Below are the code and all the weights of a small trained network. Each question names an input and a class and asks about switching units off, where a switched-off unit gives its printed mean instead of its output.

import numpy as np


def w(rows, s, z=0):
    codes = np.array(rows[::2]) - 128.0
    scale = np.full(codes.shape[1], s)
    scale[-1] = z or s
    return codes * scale


def norm(h):
    return h / np.sqrt((h * h).mean(-1, keepdims=True) + 1e-5)


def f(y):
    return y / 2 * (1 + np.tanh(0.7978845608 * (y + 0.044715 * y**3)))


def log_softmax(a):
    a = a - a.max(-1, keepdims=True)
    return a - np.log(np.exp(a).sum(-1, keepdims=True))


def net(x, mask):
    res = np.array(x, float).reshape(1, 8) / 4 @ E
    u = 0
    for l in range(2):
        y = f(norm(res) @ A[l][:, :-1].T + A[l][:, -1])
        res = res + np.where(mask[u : u + 9], y, B[l][:, -1]) @ B[l][:, :-1]
        u += 9
    return log_softmax(norm(res)[-1] @ U[:, :-1].T + U[:, -1])


A, B = {}, {}
E = w([
[155,190,179,139,29,167,139,159,211,171,106,112],'x0',
[57,131,218,108,109,133,168,94,136,175,181,66],'x1',
[255,101,184,23,134,116,213,132,100,169,84,179],'x2',
[121,105,132,138,146,163,152,102,135,179,135,138],'x3',
[153,133,76,79,95,45,119,60,94,109,183,80],'x4',
[206,162,132,203,104,156,56,216,160,88,60,182],'x5',
[68,79,86,171,231,143,89,120,66,43,145,168],'x6',
[139,122,92,136,131,150,130,111,110,133,103,148],'x7',
],0.00096)
A[0] = w([
[235,140,95,158,169,162,68,192,110,51,54,218,9],'0.n0',
[59,97,216,96,209,188,183,93,102,179,160,116,12],'0.n1',
[179,161,207,101,64,128,201,124,164,218,139,127,39],'0.n2',
[57,197,146,178,51,138,63,169,200,108,148,37,12],'0.n3',
[212,170,192,129,39,165,144,158,184,203,60,126,45],'0.n4',
[23,106,35,225,191,148,44,113,98,61,114,142,4],'0.n5',
[41,149,164,168,71,156,121,77,177,170,198,41,19],'0.n6',
[127,199,183,251,122,222,50,219,226,131,42,179,143],'0.n7',
[27,74,103,175,219,90,52,104,80,43,176,107,151],'0.n8',
],0.0021,0.0015)
B[0] = w([
[128,46,167,105,118,56,52,195,154,36,47,175,171],'0.n0',
[96,42,183,109,114,129,174,172,93,104,110,196,149],'0.n1',
[134,127,50,181,183,180,111,135,151,70,123,120,177],'0.n2',
[95,170,250,196,110,97,111,121,147,105,99,81,165],'0.n3',
[138,164,64,161,142,216,132,69,211,174,73,136,193],'0.n4',
[101,99,31,200,204,243,129,96,230,72,163,106,190],'0.n5',
[193,139,138,128,121,75,61,180,142,56,65,146,176],'0.n6',
[150,113,98,61,106,87,145,82,90,142,156,132,252],'0.n7',
[170,156,110,99,86,211,151,106,175,167,83,127,237],'0.n8',
],0.0024,0.0021)
A[1] = w([
[134,157,88,73,129,45,148,88,48,173,212,67,46],'1.n0',
[63,216,212,198,84,75,80,153,140,96,148,48,3],'1.n1',
[50,62,224,146,179,132,207,186,72,153,166,166,15],'1.n2',
[178,98,125,144,114,50,32,253,112,56,58,212,28],'1.n3',
[163,116,98,67,174,50,148,103,50,120,180,106,104],'1.n4',
[202,226,88,150,90,194,151,126,193,212,100,128,26],'1.n5',
[88,205,192,203,80,61,63,123,147,108,150,46,7],'1.n6',
[82,197,194,201,80,76,84,137,152,115,168,51,7],'1.n7',
[58,147,22,222,210,222,85,122,145,58,184,102,17],'1.n8',
],0.0032,0.0025)
B[1] = w([
[202,175,36,110,98,65,41,76,43,145,145,216,155],'1.n0',
[91,176,168,193,78,42,180,56,32,62,72,50,189],'1.n1',
[20,75,191,119,212,202,207,202,23,160,205,152,152],'1.n2',
[191,24,219,80,227,5,39,181,154,18,55,162,208],'1.n3',
[136,201,98,174,59,98,69,104,164,168,161,109,165],'1.n4',
[155,222,170,111,35,210,208,224,208,192,79,136,240],'1.n5',
[39,160,198,170,111,65,219,83,22,65,58,83,198],'1.n6',
[90,135,153,184,110,68,199,94,56,63,51,108,181],'1.n7',
[61,67,35,249,191,223,66,51,196,94,218,6,250],'1.n8',
],0.0031,0.0021)
U = w([
[242,14,232,34,228,18,10,235,220,8,9,239,225],'0',
[232,248,215,26,16,222,235,241,251,246,28,199,149],'1',
[230,232,24,18,39,7,34,8,21,231,247,224,14],'2',
[13,18,241,15,244,236,237,212,22,223,245,239,3],'3',
[17,26,18,247,242,241,17,26,217,20,236,19,171],'4',
[4,253,244,242,15,23,231,30,34,15,20,8,139],'5',
],0.0038,0.0011)

Each question gives the input, the list of numbers given to net, and the class t.
The units are the neurons (one row each of A and B). Each row of codes is followed by its name. A weight is (code - 128) times the scale printed after its matrix; where a second scale follows, it is the last column's (A, B and U).
mask holds one flag per neuron, layer by layer. A switched-off neuron (its flag False) gives its mean, the last column of its row in B, instead of its output. The means were averaged over made-up inputs and are rounded, as every weight is.
A unit's drop is (log p(t) with every unit on - log p(t) with that unit switched off) / (log p(t) with every unit on - log p(t) with every unit switched off).
The circuit of an input: a set's keep is (log p(t) with only the set's units on - log p(t) with every unit switched off) / (log p(t) with every unit on - log p(t) with every unit switched off). Starting from the 12 units with the biggest drops (on a tie, the unit counted first), units are removed one at a time, each time the one whose removal leaves the highest keep (on an exact tie, the one counted first), for as long as the keep stays at least 0.8.
circuit, biggest first: the units of the circuit, biggest drop first
most important unit: the unit with the biggest drop
top k neurons: the k neurons with the biggest drops, biggest first
top k neurons in layer l: the k neurons of layer l with the biggest drops, biggest first
drop when u is switched off: that unit's drop, to one decimal
input [8,-8,8,-6,-3,7,-2,2], class 0: most important unit	0.n0
input [4,5,7,7,4,-3,1,-6], class 3: top 2 neurons	0.n1; 0.n7
input [2,-8,3,0,1,-1,-3,3], class 0: top 3 neurons in layer 0	0.n0; 0.n8; 0.n5
input [6,-5,-1,-1,-8,2,7,8], class 0: top 2 neurons	0.n0; 1.n3
input [4,3,7,5,-5,4,6,-8], class 3: circuit, biggest first	0.n8; 1.n2
input [5,0,1,4,-7,3,4,0], class 0: top 4 neurons	0.n0; 0.n8; 1.n3; 0.n5
input [3,7,3,2,-8,5,5,3], class 3: circuit, biggest first	0.n8; 1.n2; 0.n7
input [8,-2,7,2,2,-7,7,-7], class 3: circuit, biggest first	1.n2; 0.n1
input [-7,3,1,8,-1,5,-1,0], class 3: top 2 neurons	0.n6; 1.n2
input [-7,5,3,-3,0,5,-5,6], class 0: top 4 neurons	0.n8; 0.n0; 0.n5; 1.n3
input [2,-2,4,0,2,-5,8,-6], class 2: top 2 neurons in layer 0	0.n3; 0.n0
input [4,2,3,6,-2,2,5,6], class 3: top 2 neurons	0.n6; 0.n8
input [4,2,6,-5,2,-1,3,-6], class 2: top 2 neurons in layer 1	1.n0; 1.n4
input [-2,5,5,8,-6,7,5,-8], class 3: circuit, biggest first	1.n2
input [4,0,3,6,8,-4,-4,-4], class 2: top 3 neurons	1.n0; 0.n8; 0.n5
input [5,3,4,-8,-1,-6,4,-2], class 3: top 2 neurons in layer 0	0.n1; 0.n7
input [-1,-1,7,-6,6,-8,-7,-3], class 2: drop when 1.n0 is switched off	0.1
input [-8,7,8,3,5,1,-5,1], class 2: drop when 1.n0 is switched off	0.1
input [-8,6,-4,-2,8,-5,1,-4], class 2: drop when 1.n0 is switched off	0.3
input [5,-4,2,1,4,3,2,-1], class 0: top neuron in layer 0	0.n0
